Below is a small trained network, with its code and all its weights. Each question gives an input and a class and asks what happens when units are switched off, that is, made to give their printed mean instead of their output.

import numpy as np


def w(rows, s, z=0):
    codes = np.array(rows[::2]) - 128.0
    scale = np.full(codes.shape[1], s)
    scale[-1] = z or s
    return codes * scale


def norm(h):
    return h / np.sqrt((h * h).mean(-1, keepdims=True) + 1e-5)


def f(y):
    return np.maximum(y, 0)


def log_softmax(a):
    a = a - a.max(-1, keepdims=True)
    return a - np.log(np.exp(a).sum(-1, keepdims=True))


def net(x, mask):
    res = np.array(x, float).reshape(1, 7) / 4 @ E
    u = 0
    for l in range(2):
        y = f(norm(res) @ A[l][:, :-1].T + A[l][:, -1])
        res = res + np.where(mask[u : u + 13], y, B[l][:, -1]) @ B[l][:, :-1]
        u += 13
    return log_softmax(norm(res)[-1] @ U[:, :-1].T + U[:, -1])


A, B = {}, {}
E = w([
[106,126,143,117,105,131,124,146,128],'x0',
[68,10,218,189,223,160,147,161,173],'x1',
[101,116,141,59,122,78,245,14,89],'x2',
[129,146,163,129,113,134,114,120,137],'x3',
[127,136,143,132,120,128,122,124,135],'x4',
[130,133,128,124,135,132,127,125,130],'x5',
[101,113,59,197,59,254,121,32,156],'x6',
],0.0077)
A[0] = w([
[142,107,89,127,79,209,146,91,164,100],'L0N0',
[148,138,149,137,165,85,121,168,148,87],'L0N1',
[131,143,137,87,148,87,123,171,100,123],'L0N2',
[111,101,139,180,117,168,132,96,123,66],'L0N3',
[105,121,152,117,149,130,124,104,126,103],'L0N4',
[131,141,115,144,149,129,75,150,148,61],'L0N5',
[120,29,253,139,248,85,157,181,161,112],'L0N6',
[117,134,140,91,109,123,183,88,144,109],'L0N7',
[90,113,156,83,119,89,210,31,114,151],'L0N8',
[163,176,157,84,169,18,118,183,130,211],'L0N9',
[75,25,200,190,189,188,158,120,138,2],'L0N10',
[130,98,168,74,128,61,197,100,135,92],'L0N11',
[129,132,91,133,135,118,148,104,105,119],'L0N12',
],0.011,0.0037)
B[0] = w([
[109,160,127,159,122,76,105,81,103,190],'L0N0',
[135,88,107,124,121,129,122,126,59,162],'L0N1',
[115,117,160,116,107,122,118,88,173,170],'L0N2',
[125,118,136,101,108,149,143,215,166,160],'L0N3',
[163,139,91,139,201,120,141,88,119,142],'L0N4',
[135,106,102,144,106,109,169,142,109,151],'L0N5',
[80,198,132,182,122,138,106,172,54,250],'L0N6',
[69,41,122,118,64,106,105,181,115,169],'L0N7',
[139,122,155,153,97,116,253,96,94,217],'L0N8',
[154,70,113,73,155,164,163,85,199,220],'L0N9',
[172,62,134,44,158,121,158,55,215,210],'L0N10',
[150,222,120,130,166,123,117,187,198,186],'L0N11',
[73,129,190,105,78,140,90,125,168,151],'L0N12',
],0.018,0.014)
A[1] = w([
[136,101,106,99,127,105,27,110,209,252],'L1N0',
[134,185,102,188,97,108,61,134,101,87],'L1N1',
[134,105,134,177,69,117,115,162,114,69],'L1N2',
[138,125,100,103,181,153,39,94,134,59],'L1N3',
[108,114,127,117,157,170,25,144,180,79],'L1N4',
[100,114,128,113,175,166,43,175,22,2],'L1N5',
[143,192,123,53,107,74,123,192,182,92],'L1N6',
[193,53,107,120,108,201,180,132,227,127],'L1N7',
[191,18,111,56,137,203,47,146,127,155],'L1N8',
[239,123,143,119,174,90,132,120,229,148],'L1N9',
[128,144,108,146,128,99,7,155,125,62],'L1N10',
[108,169,133,172,118,93,204,165,57,109],'L1N11',
[188,171,108,80,157,88,115,170,104,85],'L1N12',
],0.015,0.0028)
B[1] = w([
[135,201,96,163,198,143,96,206,90,186],'L1N0',
[122,115,146,115,169,135,206,164,137,170],'L1N1',
[135,178,105,127,97,89,156,94,115,156],'L1N2',
[164,116,100,149,60,132,86,214,95,144],'L1N3',
[185,110,63,133,82,108,51,116,88,156],'L1N4',
[151,43,148,56,67,145,222,148,100,168],'L1N5',
[115,51,158,143,173,143,153,84,112,159],'L1N6',
[187,44,185,122,143,105,134,96,217,249],'L1N7',
[103,215,102,198,153,120,43,147,111,189],'L1N8',
[79,158,105,147,33,122,148,142,48,210],'L1N9',
[89,121,195,87,211,181,97,97,157,154],'L1N10',
[126,151,82,116,162,162,1,131,114,201],'L1N11',
[108,146,133,140,100,109,113,106,173,134],'L1N12',
],0.018,0.016)
U = w([
[200,114,109,208,137,109,28,181,170,177],'0',
[80,216,138,119,254,179,158,176,110,190],'1',
[155,62,188,116,146,108,207,83,235,140],'2',
[74,180,87,122,42,104,123,78,75,1],'3',
[143,67,111,68,106,181,125,210,40,75],'4',
],0.015,0.0027)

Each question gives the input, the list of numbers given to net, and the class t.
The units are the neurons (one row each of A and B). Each row of codes is followed by its name. A weight is (code - 128) times the scale printed after its matrix; where a second scale follows, it is the last column's (A, B and U).
mask holds one flag per neuron, layer by layer. A switched-off neuron (its flag False) gives its mean, the last column of its row in B, instead of its output. The means were averaged over made-up inputs and are rounded, as every weight is.
A unit's drop is (log p(t) with every unit on - log p(t) with that unit switched off) / (log p(t) with every unit on - log p(t) with every unit switched off).
The circuit of an input: a set's keep is (log p(t) with only the set's units on - log p(t) with every unit switched off) / (log p(t) with every unit on - log p(t) with every unit switched off). Starting from the 12 units with the biggest drops (on a tie, the unit counted first), units are removed one at a time, each time the one whose removal leaves the highest keep (on an exact tie, the one counted first), for as long as the keep stays at least 0.8.
units of the circuit, in order: the units of the circuit, biggest drop first
unit that matters most: the unit with the biggest drop
k most important neurons: the k neurons with the biggest drops, biggest first
k most important neurons of layer l: the k neurons of layer l with the biggest drops, biggest first
input [6,-2,-7,-7,-4,4,1], class 1: unit that matters most : L0N9
input [-8,8,-7,-8,-3,3,-5], class 4: units of the circuit, in order : (L0N6; L1N5)
input [-8,-2,-6,-7,-6,-2,7], class 1: 3 most important neurons : (L0N9; L0N10; L0N0)
input [7,4,0,-2,-3,-6,-1], class 4: 3 most important neurons : (L0N6; L0N8; L0N10)
input [-8,1,-3,-7,-2,-5,-7], class 4: 3 most important neurons : (L0N6; L0N10; L1N5)
input [-2,8,-4,4,-1,0,-1], class 4: 3 most important neurons : (L0N6; L0N9; L0N8)
input [5,7,8,4,-6,6,-1], class 1: 2 most important neurons of layer 0 : (L0N6; L0N9)
input [5,1,0,-8,0,-6,5], class 0: 3 most important neurons : (L0N6; L0N8; L1N0)
input [-6,5,-2,1,-4,-8,2], class 0: 3 most important neurons : (L0N8; L0N10; L1N7)
input [-8,2,3,1,-1,5,-8], class 1: 2 most important neurons : (L0N6; L0N10)
input [0,-6,-1,-1,-5,-3,2], class 1: 2 most important neurons : (L0N8; L0N9)
input [8,4,0,2,-5,-5,0], class 4: 4 most important neurons : (L0N6; L0N8; L0N9; L1N7)
input [-7,-2,0,-7,-6,3,-4], class 0: 2 most important neurons : (L0N8; L1N8)
input [3,0,2,2,7,5,6], class 3: 3 most important neurons of layer 0 : (L0N0; L0N9; L0N10)
input [-5,-1,7,8,-2,-8,3], class 3: units of the circuit, in order : (L0N9)
input [7,-1,1,-6,0,4,7], class 3: 3 most important neurons : (L0N0; L0N9; L1N7)
input [5,8,-2,5,-7,-5,7], class 0: 2 most important neurons : (L0N8; L0N10)
input [8,0,1,-6,-1,-3,7], class 3: 4 most important neurons of layer 0 : (L0N9; L0N0; L0N10; L0N11)
input [8,1,0,6,-5,-1,4], class 0: 3 most important neurons of layer 0 : (L0N8; L0N6; L0N3)
input [-4,7,7,-4,-1,6,-2], class 1: units of the circuit, in order : (L0N6)
input [6,-2,0,3,4,4,8], class 1: 3 most important neurons of layer 0 : (L0N0; L0N8; L0N9)
input [-3,1,-4,0,-2,-2,-4], class 4: 2 most important neurons of layer 0 : (L0N6; L0N10)
input [-6,-5,0,-2,-7,-8,-3], class 0: 3 most important neurons of layer 1 : (L1N8; L1N0; L1N7)
